Small tables with named rows and columns. After each table, cells are looked up by row and column.

Table gil
|  | kov | galodez | dal | neguv | tizuv | nabovi | taf | sazog |
|---|---|---|---|---|---|---|---|---|
| gopimuf | 0.3 | 0.4 | 0.6 | 0.7 | 0.8 | 0.8 | 0.8 | 0.6 |
| pada | 0.4 | 0.5 | 0.5 | 0.5 | 0.4 | 0.4 | 0.4 | 0.3 |
| firo | 0.2 | 0.2 | 0.2 | 0.3 | 0.4 | 0.5 | 0.5 | 0.6 |
| mifidem | 0.4 | 0.5 | 0.6 | 0.6 | 0.5 | 0.5 | 0.5 | 0.4 |
| futuniv | 0.4 | 0.5 | 0.6 | 0.6 | 0.6 | 0.6 | 0.6 | 0.5 |
| zekepit | 0.1 | 0.1 | 0.2 | 0.2 | 0.3 | 0.5 | 0.5 | 0.6 |
| nilaz | 0.4 | 0.2 | 0.2 | 0.2 | 0.2 | 0.3 | 0.3 | 0.3 |
| tukasuf | 0.5 | 0.4 | 0.3 | 0.3 | 0.3 | 0.3 | 0.3 | 0.4 |
| sakig | 0.4 | 0.5 | 0.6 | 0.7 | 0.6 | 0.5 | 0.5 | 0.4 |
| rop | 0.4 | 0.3 | 0.2 | 0.3 | 0.3 | 0.4 | 0.4 | 0.4 |
| lizuzi | 0.3 | 0.1 | 0.2 | 0.2 | 0.4 | 0.4 | 0.4 | 0.6 |
| fom | 0.6 | 0.6 | 0.6 | 0.5 | 0.5 | 0.3 | 0.3 | 0.3 |
| bek | 0.1 | 0.2 | 0.2 | 0.3 | 0.4 | 0.5 | 0.5 | 0.6 |
| fumuk | 0.4 | 0.5 | 0.5 | 0.4 | 0.4 | 0.3 | 0.3 | 0.3 |

galodez of firo: 0.2
tizuv of firo: 0.4
taf of fumuk: 0.3
tizuv of fom: 0.5
sazog of lizuzi: 0.6
sazog of nilaz: 0.3
sazog of rop: 0.4
galodez of nilaz: 0.2
kov of mifidem: 0.4
galodez of mifidem: 0.5
taf of lizuzi: 0.4
tizuv of nilaz: 0.2
taf of gopimuf: 0.8
dal of bek: 0.2
tizuv of bek: 0.4
sazog of tukasuf: 0.4
neguv of fom: 0.5
kov of lizuzi: 0.3
galodez of tukasuf: 0.4
taf of pada: 0.4
Row with the largest nabovi: gopimuf

pefudop:
,sunebe,neme,folobas,bek,pelezir,tun,dobov
lal,145,218,163,126,166,29,179
mafiro,145,182,138,191,163,145,237
guf,149,70,184,172,76,73,140
zop,217,196,163,126,63,32,154
levira,241,228,220,120,152,113,178
dagepuz,159,151,207,178,188,147,162
vano,156,178,165,185,170,139,231
sizib,138,203,145,117,131,13,214
mer,201,162,153,139,48,107,173
zugudol,150,116,179,144,130,6,135
sinu,237,157,130,151,79,43,140

zop, pelezir: 63
dagepuz, neme: 151
mafiro, bek: 191
mafiro, folobas: 138
zugudol, bek: 144
zugudol, dobov: 135
dagepuz, pelezir: 188
dagepuz, folobas: 207
mafiro, dobov: 237
sizib, tun: 13

fodome =
           dab  fated  linosos  rabodam  nupase    vuf  tovut
vomupeb  41185  20891    60140    35839   68736  46550  26567
remadud  47813  46905    56000    57641   48395  41497  54304
lan      81190  34990    54295    42820   41783  40681  62149
ladi     40425  53712    47737    52072   51485  52804  47154
lut      49110  49287    50800    49534   50340  50598  49769

ladi, rabodam -> 52072
lan, fated -> 34990
ladi, tovut -> 47154
lut, tovut -> 49769
remadud, dab -> 47813
remadud, linosos -> 56000
ladi, nupase -> 51485
vomupeb, fated -> 20891
vomupeb, vuf -> 46550

Table libip
columns: dunilut, rigal
fazibu: [78, 24]
guno: [85, 9]
rifam: [92, 8]
rir: [49, 64]
gem: [69, 60]
peri: [59, 58]
zorud: [46, 92]
tumiri: [67, 81]

What is the dunilut of rir in libip? 49
What is the dunilut of tumiri in libip? 67
What is the dunilut of peri in libip? 59
What is the rigal of zorud in libip? 92
What is the dunilut of gem in libip? 69
What is the rigal of rifam in libip? 8
What is the dunilut of zorud in libip? 46
What is the dunilut of fazibu in libip? 78
What is the rigal of rir in libip? 64
What is the dunilut of rifam in libip? 92
What is the rigal of peri in libip? 58
What is the rigal of guno in libip? 9
What is the rigal of fazibu in libip? 24
What is the rigal of tumiri in libip? 81
What is the rigal of gem in libip? 60
What is the dunilut of guno in libip? 85

Table bobibi
|  | balo | lizira |
|---|---|---|
| zetu | 61 | 17 |
| vakoner | 56 | 95 |
| fuberev | 55 | 79 |
| nudin | 61 | 9 |
| kita | 59 | 4 |
| nofa | 54 | 48 |

What is the balo of kita in bobibi? 59
What is the lizira of nudin in bobibi? 9
What is the balo of fuberev in bobibi? 55
What is the lizira of nofa in bobibi? 48
What is the balo of nofa in bobibi? 54
What is the lizira of fuberev in bobibi? 79
What is the balo of vakoner in bobibi? 56

Table kuzenin
         mosolu  sose  busog  rudo  fut  konap
durab       164    98     58    92  116    128
zok         146    92     88   114  132    128
bap         146   201    187   203  183    134
riboso      149   200    195   215  146    131
kugelaz     128   146     93   119  136    128
dad         187   202    166   177  163    145
bofebo      146   146     71   103  126    128
toboru      154    94     64    98  122    128
meda        179   201    171   146  168    146
duzoli      157   200    146   207  188    134
kepa        174   201    176   189  172    141
vop         169   201    182   195  177    139
bil         146    91     79   108  129    127
lanolor     123    93    146   125  139    127

mosolu of duzoli = 157
busog of toboru = 64
busog of lanolor = 146
rudo of meda = 146
rudo of dad = 177
mosolu of bap = 146
fut of vop = 177
konap of kepa = 141
busog of bil = 79
fut of riboso = 146
sose of kepa = 201
busog of riboso = 195
busog of zok = 88
fut of dad = 163
sose of vop = 201
mosolu of vop = 169
busog of durab = 58
fut of bofebo = 126
rudo of durab = 92
busog of bofebo = 71

votoneg
cols = dor, fomabe, bul, lag, nubevu, ronuku, sot, vuvapub
bogefi: [72, 132, 58, 103, 192, 56, 57, 186]
mut: [187, 114, 190, 155, 57, 192, 190, 56]
levof: [135, 109, 131, 144, 107, 139, 136, 108]
mok: [186, 57, 69, 190, 189, 63, 61, 173]
darar: [56, 190, 54, 55, 189, 56, 56, 192]
gipe: [60, 189, 148, 55, 64, 148, 166, 106]
toz: [187, 57, 59, 190, 190, 56, 59, 188]

What is the lag of toz in votoneg? 190
What is the bul of levof in votoneg? 131
What is the vuvapub of darar in votoneg? 192
What is the bul of mok in votoneg? 69
What is the fomabe of mut in votoneg? 114
What is the dor of levof in votoneg? 135
What is the dor of mut in votoneg? 187
What is the ronuku of mut in votoneg? 192
What is the nubevu of bogefi in votoneg? 192
What is the dor of mok in votoneg? 186
What is the dor of gipe in votoneg? 60
What is the lag of bogefi in votoneg? 103
What is the ronuku of toz in votoneg? 56
What is the fomabe of levof in votoneg? 109
What is the lag of levof in votoneg? 144
What is the fomabe of darar in votoneg? 190
What is the sot of toz in votoneg? 59

